Here is a tiny trained network, its code and every weight. The questions are about switching its units off for an input and a class, where a switched-off unit gives its printed mean instead of its output.

import numpy as np


def w(rows, s, z=0):
    codes = np.array(rows[::2]) - 128.0
    scale = np.full(codes.shape[1], s)
    scale[-1] = z or s
    return codes * scale


def norm(h):
    return h / np.sqrt((h * h).mean(-1, keepdims=True) + 1e-5)


def f(y):
    return np.maximum(y, 0)


def log_softmax(a):
    a = a - a.max(-1, keepdims=True)
    return a - np.log(np.exp(a).sum(-1, keepdims=True))


def net(x, mask):
    res = np.array(x, float).reshape(1, 4) / 4 @ E
    u = 0
    for l in range(2):
        y = f(norm(res) @ A[l][:, :-1].T + A[l][:, -1])
        res = res + np.where(mask[u : u + 5], y, B[l][:, -1]) @ B[l][:, :-1]
        u += 5
    return log_softmax(norm(res)[-1] @ U[:, :-1].T + U[:, -1])


A, B = {}, {}
E = w([
[167,43,125,68],'x0',
[129,129,127,127],'x1',
[108,144,253,96],'x2',
[26,44,195,146],'x3',
],0.0048)
A[0] = w([
[130,168,82,167,2],'0.n1',
[63,138,106,255,14],'0.n2',
[100,72,110,135,36],'0.n3',
[139,212,169,130,6],'0.n4',
[96,215,141,176,170],'0.n5',
],0.0096,0.0064)
B[0] = w([
[144,193,36,159,143],'0.n1',
[71,144,98,7,185],'0.n2',
[109,53,18,225,145],'0.n3',
[194,163,181,141,152],'0.n4',
[164,134,129,188,254],'0.n5',
],0.011,0.0052)
A[1] = w([
[184,145,104,41,97],'1.n1',
[3,137,111,14,111],'1.n2',
[132,209,133,235,125],'1.n3',
[200,222,205,52,68],'1.n4',
[9,200,203,208,1],'1.n5',
],0.0073,0.0081)
B[1] = w([
[194,111,116,118,168],'1.n1',
[107,166,110,64,210],'1.n2',
[72,147,117,136,253],'1.n3',
[170,120,208,119,183],'1.n4',
[42,70,136,248,161],'1.n5',
],0.012,0.004)
U = w([
[130,220,39,173,98],'0',
[168,220,204,199,81],'1',
[37,161,69,41,252],'2',
[41,111,179,209,153],'3',
[231,101,52,99,109],'4',
[213,113,213,61,143],'5',
[93,4,69,155,136],'6',
[68,58,207,23,53],'7',
],0.022,0.0027)

Each question gives the input, the list of numbers given to net, and the class t.
The units are the neurons (one row each of A and B). Each row of codes is followed by its name. A weight is (code - 128) times the scale printed after its matrix; where a second scale follows, it is the last column's (A, B and U).
mask holds one flag per neuron, layer by layer. A switched-off neuron (its flag False) gives its mean, the last column of its row in B, instead of its output. The means were averaged over made-up inputs and are rounded, as every weight is.
A unit's drop is (log p(t) with every unit on - log p(t) with that unit switched off) / (log p(t) with every unit on - log p(t) with every unit switched off).
The circuit of an input: a set's keep is (log p(t) with only the set's units on - log p(t) with every unit switched off) / (log p(t) with every unit on - log p(t) with every unit switched off). Starting from all 10 units, units are removed one at a time, each time the one whose removal leaves the highest keep (on an exact tie, the one counted first), for as long as the keep stays at least 0.8.
units of the circuit, in order: the units of the circuit, biggest drop first
top k neurons: the k neurons with the biggest drops, biggest first
k most important neurons of layer l: the k neurons of layer l with the biggest drops, biggest first
drop when u is switched off: that unit's drop, to one decimal
input [0,-3,-2,6], class 2: units of the circuit, in order -> 0.n5, 1.n2
input [-1,2,1,-6], class 1: top 2 neurons -> 1.n4, 0.n3
input [2,-1,-1,-1], class 4: top 2 neurons -> 0.n5, 0.n2
input [-5,8,1,-4], class 1: top 2 neurons -> 0.n4, 0.n3
input [-1,3,0,7], class 2: 2 most important neurons of layer 1 -> 1.n2, 1.n4
input [0,7,1,-7], class 1: top neuron -> 0.n2
input [7,-4,1,-6], class 5: top 2 neurons -> 0.n3, 1.n4
input [1,-8,4,-5], class 5: 2 most important neurons of layer 1 -> 1.n4, 1.n5
input [-8,2,2,-8], class 1: units of the circuit, in order -> 0.n4, 1.n4
input [0,-6,-7,2], class 2: 2 most important neurons of layer 0 -> 0.n5, 0.n2
input [0,-6,-6,6], class 2: top 3 neurons -> 0.n2, 0.n5, 1.n2
input [-2,0,0,4], class 2: top 2 neurons -> 0.n2, 1.n2
input [-7,-7,1,-7], class 1: top 2 neurons -> 0.n4, 0.n3
input [0,-2,2,-5], class 1: top 2 neurons -> 0.n2, 1.n3
input [-3,-3,-8,7], class 2: drop when 0.n2 is switched off -> 1.2
input [3,-1,3,-7], class 5: drop when 0.n5 is switched off -> 0.1
input [-3,0,-1,1], class 2: drop when 0.n2 is switched off -> 1.5
